Here is a tiny trained network, its code and every weight. The questions are about switching its units off for an input and a class, where a switched-off unit gives its printed mean instead of its output.

import numpy as np


def w(rows, s, z=0):
    codes = np.array(rows[::2]) - 128.0
    scale = np.full(codes.shape[1], s)
    scale[-1] = z or s
    return codes * scale


def f(y):
    return y / 2 * (1 + np.tanh(0.7978845608 * (y + 0.044715 * y**3)))


def log_softmax(a):
    a = a - a.max(-1, keepdims=True)
    return a - np.log(np.exp(a).sum(-1, keepdims=True))


def net(x, mask):
    res = np.array(x, float).reshape(1, 4) / 4 @ E
    y = f(res @ A[0][:, :-1].T + A[0][:, -1])
    res = res + np.where(mask, y, B[0][:, -1]) @ B[0][:, :-1]
    return log_softmax(res[-1] @ U[:, :-1].T + U[:, -1])


A, B = {}, {}
E = w([
[130,133,125],'x0',
[171,71,234],'x1',
[83,7,76],'x2',
[127,128,129],'x3',
],0.013)
A[0] = w([
[157,160,134,28],'neuron 1',
[160,79,89,62],'neuron 2',
[121,76,149,255],'neuron 3',
[212,122,184,197],'neuron 4',
[1,102,44,253],'neuron 5',
[136,151,84,104],'neuron 6',
[146,189,147,171],'neuron 7',
[161,173,163,110],'neuron 8',
[208,84,158,59],'neuron 9',
[153,123,85,114],'neuron 10',
[20,168,116,81],'neuron 11',
[127,176,147,81],'neuron 12',
[68,165,106,68],'neuron 13',
[225,121,75,161],'neuron 14',
[156,154,145,217],'neuron 15',
[127,139,149,22],'neuron 16',
[36,163,116,51],'neuron 17',
[162,50,167,220],'neuron 18',
[79,103,120,242],'neuron 19',
[122,193,146,57],'neuron 20',
],0.013,0.0054)
B[0] = w([
[95,38,213,140],'neuron 1',
[107,16,254,148],'neuron 2',
[195,185,92,196],'neuron 3',
[104,217,138,208],'neuron 4',
[197,172,197,254],'neuron 5',
[118,150,170,154],'neuron 6',
[208,65,152,199],'neuron 7',
[191,59,153,180],'neuron 8',
[42,148,201,168],'neuron 9',
[138,75,165,138],'neuron 10',
[122,158,237,167],'neuron 11',
[153,34,155,160],'neuron 12',
[84,180,234,157],'neuron 13',
[167,166,83,139],'neuron 14',
[161,130,105,179],'neuron 15',
[79,71,171,122],'neuron 16',
[98,123,229,154],'neuron 17',
[147,204,156,216],'neuron 18',
[225,111,146,181],'neuron 19',
[160,64,204,172],'neuron 20',
],0.0065,0.013)
U = w([
[139,135,121,199],'0',
[130,43,150,80],'1',
[123,135,123,238],'2',
[62,148,168,54],'3',
[111,123,92,174],'4',
[43,64,66,7],'5',
[60,54,65,1],'6',
[6,118,72,11],'7',
],0.02,0.0089)

Each question gives the input, the list of numbers given to net, and the class t.
The units are the neurons (one row each of A and B). Each row of codes is followed by its name. A weight is (code - 128) times the scale printed after its matrix; where a second scale follows, it is the last column's (A, B and U).
mask holds one flag per neuron, in row order. A switched-off neuron (its flag False) gives its mean, the last column of its row in B, instead of its output. The means were averaged over made-up inputs and are rounded, as every weight is.
A unit's drop is (log p(t) with every unit on - log p(t) with that unit switched off) / (log p(t) with every unit on - log p(t) with every unit switched off).
The circuit of an input: a set's keep is (log p(t) with only the set's units on - log p(t) with every unit switched off) / (log p(t) with every unit on - log p(t) with every unit switched off). Starting from the 12 units with the biggest drops (on a tie, the unit counted first), units are removed one at a time, each time the one whose removal leaves the highest keep (on an exact tie, the one counted first), for as long as the keep stays at least 0.8.
circuit, biggest first: the units of the circuit, biggest drop first
k most important neurons: the k neurons with the biggest drops, biggest first
drop of u: that unit's drop, to one decimal
input [-4,7,-4,1], class 3: circuit, biggest first	[neuron 9]
input [3,8,1,1], class 3: circuit, biggest first	[neuron 9; neuron 4]
input [-6,6,4,-1], class 0: circuit, biggest first	[neuron 3; neuron 18]
input [-1,8,-6,6], class 3: 3 most important neurons	[neuron 4; neuron 9; neuron 19]
input [-1,8,0,3], class 3: circuit, biggest first	[neuron 9; neuron 4]
input [1,4,2,2], class 3: 3 most important neurons	[neuron 7; neuron 9; neuron 8]
input [4,-7,-6,-5], class 3: 4 most important neurons	[neuron 13; neuron 11; neuron 17; neuron 19]
input [-1,-6,7,5], class 1: 2 most important neurons	[neuron 2; neuron 4]
input [5,3,-6,-4], class 1: 2 most important neurons	[neuron 8; neuron 7]
input [7,-8,3,5], class 3: drop of neuron 13	0.2
input [-1,0,-6,3], class 1: drop of neuron 18	0.1
input [0,6,5,8], class 2: drop of neuron 3	0.2
